Below are the code and all the weights of a small trained network. Each question names an input and a class and asks about switching units off, where a switched-off unit gives its printed mean instead of its output.

import numpy as np


def w(rows, s, z=0):
    codes = np.array(rows[::2]) - 128.0
    scale = np.full(codes.shape[1], s)
    scale[-1] = z or s
    return codes * scale


def f(y):
    return y / 2 * (1 + np.tanh(0.7978845608 * (y + 0.044715 * y**3)))


def log_softmax(a):
    a = a - a.max(-1, keepdims=True)
    return a - np.log(np.exp(a).sum(-1, keepdims=True))


def net(x, mask):
    res = np.array(x, float).reshape(1, 7) / 4 @ E
    y = f(res @ A[0][:, :-1].T + A[0][:, -1])
    res = res + np.where(mask, y, B[0][:, -1]) @ B[0][:, :-1]
    return log_softmax(res[-1] @ U[:, :-1].T + U[:, -1])


A, B = {}, {}
E = w([
[164,1,8],'x0',
[129,127,125],'x1',
[128,128,127],'x2',
[56,208,27],'x3',
[127,126,129],'x4',
[8,63,192],'x5',
[128,125,129],'x6',
],0.0077)
A[0] = w([
[133,88,106,37],'neuron 0',
[223,183,105,34],'neuron 1',
[143,43,64,56],'neuron 2',
[62,205,11,212],'neuron 3',
[196,64,189,148],'neuron 4',
[33,104,88,130],'neuron 5',
[106,85,130,2],'neuron 6',
[115,49,57,88],'neuron 7',
[124,204,204,51],'neuron 8',
[23,68,146,56],'neuron 9',
[138,44,91,176],'neuron 10',
[2,48,152,117],'neuron 11',
[55,90,175,66],'neuron 12',
[131,69,65,35],'neuron 13',
[201,186,54,56],'neuron 14',
],0.0098,0.0068)
B[0] = w([
[210,255,121,125],'neuron 0',
[154,131,45,157],'neuron 1',
[86,206,123,169],'neuron 2',
[122,39,239,244],'neuron 3',
[90,23,176,177],'neuron 4',
[181,95,158,168],'neuron 5',
[155,142,123,120],'neuron 6',
[50,191,138,174],'neuron 7',
[40,184,64,169],'neuron 8',
[220,127,40,165],'neuron 9',
[102,174,183,191],'neuron 10',
[217,163,128,197],'neuron 11',
[177,186,64,154],'neuron 12',
[47,191,85,149],'neuron 13',
[216,117,113,174],'neuron 14',
],0.01,0.011)
U = w([
[149,89,137,178],'0',
[89,220,78,42],'1',
[250,135,24,3],'2',
[157,110,114,196],'3',
[157,117,118,175],'4',
],0.014,0.0069)

Each question gives the input, the list of numbers given to net, and the class t.
The units are the neurons (one row each of A and B). Each row of codes is followed by its name. A weight is (code - 128) times the scale printed after its matrix; where a second scale follows, it is the last column's (A, B and U).
mask holds one flag per neuron, in row order. A switched-off neuron (its flag False) gives its mean, the last column of its row in B, instead of its output. The means were averaged over made-up inputs and are rounded, as every weight is.
A unit's drop is (log p(t) with every unit on - log p(t) with that unit switched off) / (log p(t) with every unit on - log p(t) with every unit switched off).
The circuit of an input: a set's keep is (log p(t) with only the set's units on - log p(t) with every unit switched off) / (log p(t) with every unit on - log p(t) with every unit switched off). Starting from the 12 units with the biggest drops (on a tie, the unit counted first), units are removed one at a time, each time the one whose removal leaves the highest keep (on an exact tie, the one counted first), for as long as the keep stays at least 0.8.
circuit, biggest first: the units of the circuit, biggest drop first
unit that matters most: the unit with the biggest drop
top k neurons: the k neurons with the biggest drops, biggest first
drop when u is switched off: that unit's drop, to one decimal
input [3,-4,1,4,4,5,6], class 2: circuit, biggest first -> neuron 9
input [-7,7,-5,-2,-7,6,5], class 1: top 2 neurons -> neuron 8; neuron 3
input [7,2,-3,7,2,-7,3], class 0: top 2 neurons -> neuron 3; neuron 14
input [-3,6,-6,6,-4,7,-5], class 2: top 3 neurons -> neuron 9; neuron 11; neuron 12
input [4,2,-1,-3,7,8,3], class 2: circuit, biggest first -> neuron 9; neuron 11
input [5,-8,-2,8,0,3,-6], class 0: top 2 neurons -> neuron 3; neuron 5
input [3,1,6,4,1,6,4], class 2: top 3 neurons -> neuron 9; neuron 11; neuron 4
input [-6,-2,0,6,1,-8,-3], class 2: top 3 neurons -> neuron 14; neuron 1; neuron 4
input [-2,-7,-5,-7,4,8,-2], class 2: top 4 neurons -> neuron 9; neuron 12; neuron 11; neuron 3
input [-5,-3,-8,-6,-2,-7,-3], class 2: top 2 neurons -> neuron 3; neuron 1
input [5,-3,7,-4,-7,8,8], class 2: top 3 neurons -> neuron 9; neuron 11; neuron 3
input [7,-5,1,-3,0,3,-1], class 1: drop when neuron 2 is switched off -> 0.1
input [-4,1,3,7,2,-1,7], class 0: drop when neuron 3 is switched off -> 0.4
input [6,-4,5,8,-3,-2,-4], class 0: drop when neuron 3 is switched off -> 1.8
input [-3,3,-8,-2,0,5,4], class 2: unit that matters most -> neuron 3
